Below are the code and all the weights of a small trained network. Each question names an input and a class and asks about switching units off, where a switched-off unit gives its printed mean instead of its output.

import numpy as np


def w(rows, s, z=0):
    codes = np.array(rows[::2]) - 128.0
    scale = np.full(codes.shape[1], s)
    scale[-1] = z or s
    return codes * scale


def f(y):
    return y / 2 * (1 + np.tanh(0.7978845608 * (y + 0.044715 * y**3)))


def log_softmax(a):
    a = a - a.max(-1, keepdims=True)
    return a - np.log(np.exp(a).sum(-1, keepdims=True))


def net(x, mask):
    res = np.array(x, float).reshape(1, 6) / 4 @ E
    y = f(res @ A[0][:, :-1].T + A[0][:, -1])
    res = res + np.where(mask, y, B[0][:, -1]) @ B[0][:, :-1]
    return log_softmax(res[-1] @ U[:, :-1].T + U[:, -1])


A, B = {}, {}
E = w([
[37,50,86],'x0',
[113,213,96],'x1',
[36,127,170],'x2',
[169,143,255],'x3',
[240,65,147],'x4',
[46,111,184],'x5',
],0.0045)
A[0] = w([
[53,63,72,190],'N1',
[117,179,111,213],'N2',
[93,71,111,109],'N3',
[190,143,9,252],'N4',
[115,153,146,195],'N5',
[162,41,91,143],'N6',
[169,44,126,76],'N7',
[148,107,128,105],'N8',
[123,160,134,104],'N9',
[130,156,134,151],'N10',
[151,200,239,206],'N11',
[84,250,48,211],'N12',
[67,79,155,150],'N13',
[73,127,110,254],'N14',
[129,148,137,179],'N15',
[165,73,160,171],'N16',
],0.012,0.0045)
B[0] = w([
[13,204,92,192],'N1',
[81,72,91,176],'N2',
[112,189,117,139],'N3',
[212,111,5,255],'N4',
[119,106,109,159],'N5',
[190,195,110,172],'N6',
[196,159,158,151],'N7',
[152,136,142,128],'N8',
[120,128,141,128],'N9',
[103,111,134,142],'N10',
[28,22,120,242],'N11',
[65,29,67,228],'N12',
[151,192,46,156],'N13',
[58,129,59,188],'N14',
[111,109,123,151],'N15',
[179,89,149,174],'N16',
],0.024,0.0072)
U = w([
[147,121,192,32],'0',
[117,226,61,74],'1',
[113,160,203,2],'2',
[120,83,188,158],'3',
[106,71,40,199],'4',
[189,233,165,209],'5',
[254,94,91,100],'6',
],0.0071,0.0047)

Each question gives the input, the list of numbers given to net, and the class t.
The units are the neurons (one row each of A and B). Each row of codes is followed by its name. A weight is (code - 128) times the scale printed after its matrix; where a second scale follows, it is the last column's (A, B and U).
mask holds one flag per neuron, in row order. A switched-off neuron (its flag False) gives its mean, the last column of its row in B, instead of its output. The means were averaged over made-up inputs and are rounded, as every weight is.
A unit's drop is (log p(t) with every unit on - log p(t) with that unit switched off) / (log p(t) with every unit on - log p(t) with every unit switched off).
The circuit of an input: a set's keep is (log p(t) with only the set's units on - log p(t) with every unit switched off) / (log p(t) with every unit on - log p(t) with every unit switched off). Starting from the 12 units with the biggest drops (on a tie, the unit counted first), units are removed one at a time, each time the one whose removal leaves the highest keep (on an exact tie, the one counted first), for as long as the keep stays at least 0.8.
circuit, biggest first: the units of the circuit, biggest drop first
unit that matters most: the unit with the biggest drop
top k neurons: the k neurons with the biggest drops, biggest first
drop of u: that unit's drop, to one decimal
input [7,4,-8,-6,4,-4], class 1: unit that matters most	N1
input [8,2,-7,-8,6,-6], class 1: circuit, biggest first	[N1 N6]
input [5,1,5,-8,1,3], class 1: circuit, biggest first	[N1 N11]
input [-1,-4,3,0,-1,-7], class 6: circuit, biggest first	[N11 N12 N1]
input [-5,-4,-6,-7,-2,-7], class 6: circuit, biggest first	[N11 N4]
input [-5,1,7,7,0,-4], class 3: circuit, biggest first	[N4 N12]
input [2,-2,-1,2,5,8], class 5: top 2 neurons	[N12 N4]
input [5,-4,2,6,5,4], class 5: top 2 neurons	[N12 N4]
input [-7,-8,7,0,5,-4], class 0: top 2 neurons	[N4 N12]
input [-6,-8,1,6,6,-2], class 3: top 2 neurons	[N4 N11]
input [-4,-5,0,-7,-1,-4], class 6: top 2 neurons	[N11 N4]
input [-7,7,5,5,6,6], class 3: top 3 neurons	[N4 N12 N14]
input [8,2,-7,-6,-4,4], class 1: top 3 neurons	[N1 N11 N3]
input [4,2,1,2,6,1], class 5: unit that matters most	N12
input [3,-6,5,-2,1,8], class 1: drop of N14	0.0
input [5,-4,-4,-1,3,-1], class 6: drop of N16	0.1
input [5,-4,-8,0,-1,4], class 5: drop of N12	0.2
input [-5,-6,-4,-7,-1,2], class 6: drop of N11	0.4
